Below is a small trained network, with its code and all its weights. Each question gives an input and a target symbol and asks what happens when units are switched off, that is, made to give their printed mean instead of their output.

import numpy as np


def w(rows, s, z=0):
    codes = np.array(rows[::2]) - 128.0
    scale = np.full(codes.shape[1], s)
    scale[-1] = z or s
    return codes * scale


def f(y):
    return y / 2 * (1 + np.tanh(0.7978845608 * (y + 0.044715 * y**3)))


def softmax(a):
    e = np.exp(a - a.max(-1, keepdims=True))
    return e / e.sum(-1, keepdims=True)


def log_softmax(a):
    a = a - a.max(-1, keepdims=True)
    return a - np.log(np.exp(a).sum(-1, keepdims=True))


def net(x, mask):
    ids = ['βηθλξτφω'.index(c) for c in x.split()]
    T = len(ids)
    res = E[ids] + P[:T]
    r = res
    for j in range(2):
        rows = slice(2 * j, 2 * j + 2)
        q, k, v = (r @ M[0][rows].T for M in (Q, K, V))
        z = softmax(np.where(np.tri(T) > 0, q @ k.T / 2**0.5, -1e9)) @ v
        o = O[0][rows]
        res = res + np.where(mask[j], z, o[:, -1]) @ o[:, :-1]
    y = f(res @ A[0][:, :-1].T + A[0][:, -1])
    res = res + np.where(mask[2:10], y, B[0][:, -1]) @ B[0][:, :-1]
    return log_softmax(res[-1] @ U[:, :-1].T + U[:, -1])


Q, K, V, O, A, B = {}, {}, {}, {}, {}, {}
E = w([
[110,163,172,156,126,93,129,101],'β',
[140,181,116,209,131,126,153,79],'η',
[88,80,49,142,81,163,186,175],'θ',
[162,141,126,67,140,212,180,128],'λ',
[125,167,115,183,160,90,144,138],'ξ',
[124,120,161,148,111,173,106,74],'τ',
[15,172,81,169,106,112,5,73],'φ',
[143,118,107,176,157,159,126,101],'ω',
],0.019)
P = w([
[59,117,29,9,255,65,121,126],'0',
[98,166,166,186,98,135,82,52],'1',
[86,153,191,190,106,147,86,37],'2',
[93,164,185,190,95,131,83,47],'3',
[95,171,171,181,84,132,88,27],'4',
[102,168,167,181,94,140,91,36],'5',
[100,161,157,178,78,144,81,29],'6',
],0.0068)
Q[0] = w([
[178,113,143,70,71,91,172,202],'head 1',
[107,171,99,72,46,180,205,163],'head 1',
[177,209,179,205,208,146,128,25],'head 2',
[119,101,61,8,50,158,210,146],'head 2',
],0.016)
K[0] = w([
[92,161,214,189,16,181,112,69],'head 1',
[125,132,156,130,43,196,220,131],'head 1',
[201,147,77,13,252,111,91,127],'head 2',
[147,187,178,158,30,224,194,178],'head 2',
],0.014)
V[0] = w([
[70,155,84,107,8,89,128,85],'head 1',
[51,132,149,2,177,105,107,246],'head 1',
[71,24,110,70,91,196,103,67],'head 2',
[171,57,41,214,207,99,163,143],'head 2',
],0.0098)
O[0] = w([
[135,124,135,240,213,127,108,172,174],'head 1',
[133,214,116,212,25,82,113,180,241],'head 1',
[155,182,208,110,164,150,179,241,254],'head 2',
[162,91,139,69,123,9,105,103,231],'head 2',
],0.011,0.0045)
A[0] = w([
[177,63,161,77,136,158,195,158,2],'neuron 1',
[84,105,48,168,96,62,54,152,140],'neuron 2',
[248,72,194,146,124,37,150,90,136],'neuron 3',
[73,146,88,158,48,164,96,189,195],'neuron 4',
[217,161,209,76,167,106,182,125,124],'neuron 5',
[140,72,100,77,77,114,236,206,84],'neuron 6',
[65,73,82,142,104,96,118,94,32],'neuron 7',
[220,56,134,67,27,59,208,127,137],'neuron 8',
],0.011,0.0078)
B[0] = w([
[75,63,124,155,61,53,110,121,152],'neuron 1',
[183,177,143,165,92,168,133,71,253],'neuron 2',
[172,4,142,154,129,196,123,86,217],'neuron 3',
[179,135,91,111,180,33,171,111,254],'neuron 4',
[191,126,86,92,152,158,84,141,195],'neuron 5',
[106,168,215,190,183,151,91,119,157],'neuron 6',
[76,74,194,103,70,186,181,145,185],'neuron 7',
[99,129,9,199,172,141,154,210,196],'neuron 8',
],0.011,0.013)
U = w([
[128,117,90,112,141,119,95,137,121],'β',
[117,129,141,159,85,156,165,159,48],'η',
[154,98,162,82,83,80,221,177,152],'θ',
[139,107,184,104,191,118,191,76,46],'λ',
[84,177,117,129,153,105,1,42,234],'ξ',
[199,122,194,124,120,124,87,144,2],'τ',
[168,193,154,58,158,219,158,133,200],'φ',
[85,117,216,182,131,119,170,182,142],'ω',
],0.0092,0.0091)

Each question gives the input, a string of symbols that net reads in full, and the target symbol t.
The units are the heads (2 rows each of Q, K, V and O) and the neurons (one row each of A and B). Each row of codes is followed by its name. A weight is (code - 128) times the scale printed after its matrix; where a second scale follows, it is the last column's (O, A, B and U).
mask holds one flag per unit, heads first, then neurons. A switched-off unit (its flag False) gives its mean, the last column of its rows in O or B, instead of its output. The means were averaged over made-up inputs and are rounded, as every weight is.
A unit's drop is (log p(t) with every unit on - log p(t) with that unit switched off) / (log p(t) with every unit on - log p(t) with every unit switched off).
The circuit of an input: a set's keep is (log p(t) with only the set's units on - log p(t) with every unit switched off) / (log p(t) with every unit on - log p(t) with every unit switched off). Starting from all 10 units, units are removed one at a time, each time the one whose removal leaves the highest keep (on an exact tie, the one counted first), for as long as the keep stays at least 0.8.
units of the circuit, in order: the units of the circuit, biggest drop first
k most important neurons: the k neurons with the biggest drops, biggest first
which heads matter: for each layer, one digit per head in row order, 1 if its drop is at least 0.15 and else 0, layers parted by /
drop when u is switched off: that unit's drop, to one decimal
input η θ θ β ω τ β, target λ: 2 most important neurons => (neuron 3; neuron 7)
input φ θ η φ τ θ ω, target ω: which heads matter => 11
input ω ω ξ θ λ β, target β: which heads matter => 11
input η θ η λ β τ, target λ: which heads matter => 11
input β τ ω, target ξ: which heads matter => 01
input η λ ξ θ λ ξ, target λ: units of the circuit, in order => (head 1)
input τ η φ β τ λ ξ, target φ: which heads matter => 11
input λ φ β ξ θ, target ω: units of the circuit, in order => (head 2; neuron 6)
input θ φ θ φ φ ω, target τ: units of the circuit, in order => (head 2; neuron 3; neuron 5)
input τ ξ τ, target φ: units of the circuit, in order => (head 2; head 1)
input ω θ ξ, target β: units of the circuit, in order => (head 2; head 1; neuron 8; neuron 5)
input θ λ λ θ, target ω: units of the circuit, in order => (neuron 6; head 2)
input ξ φ λ λ β, target η: 2 most important neurons => (neuron 7; neuron 8)
input ξ θ λ λ ω, target η: 2 most important neurons => (neuron 7; neuron 8)
input φ β λ τ β, target ω: drop when head 1 is switched off => 1.6
input τ φ ξ, target φ: drop when head 1 is switched off => 0.2
input ω τ ω φ η β ξ, target β: drop when neuron 8 is switched off => 0.6
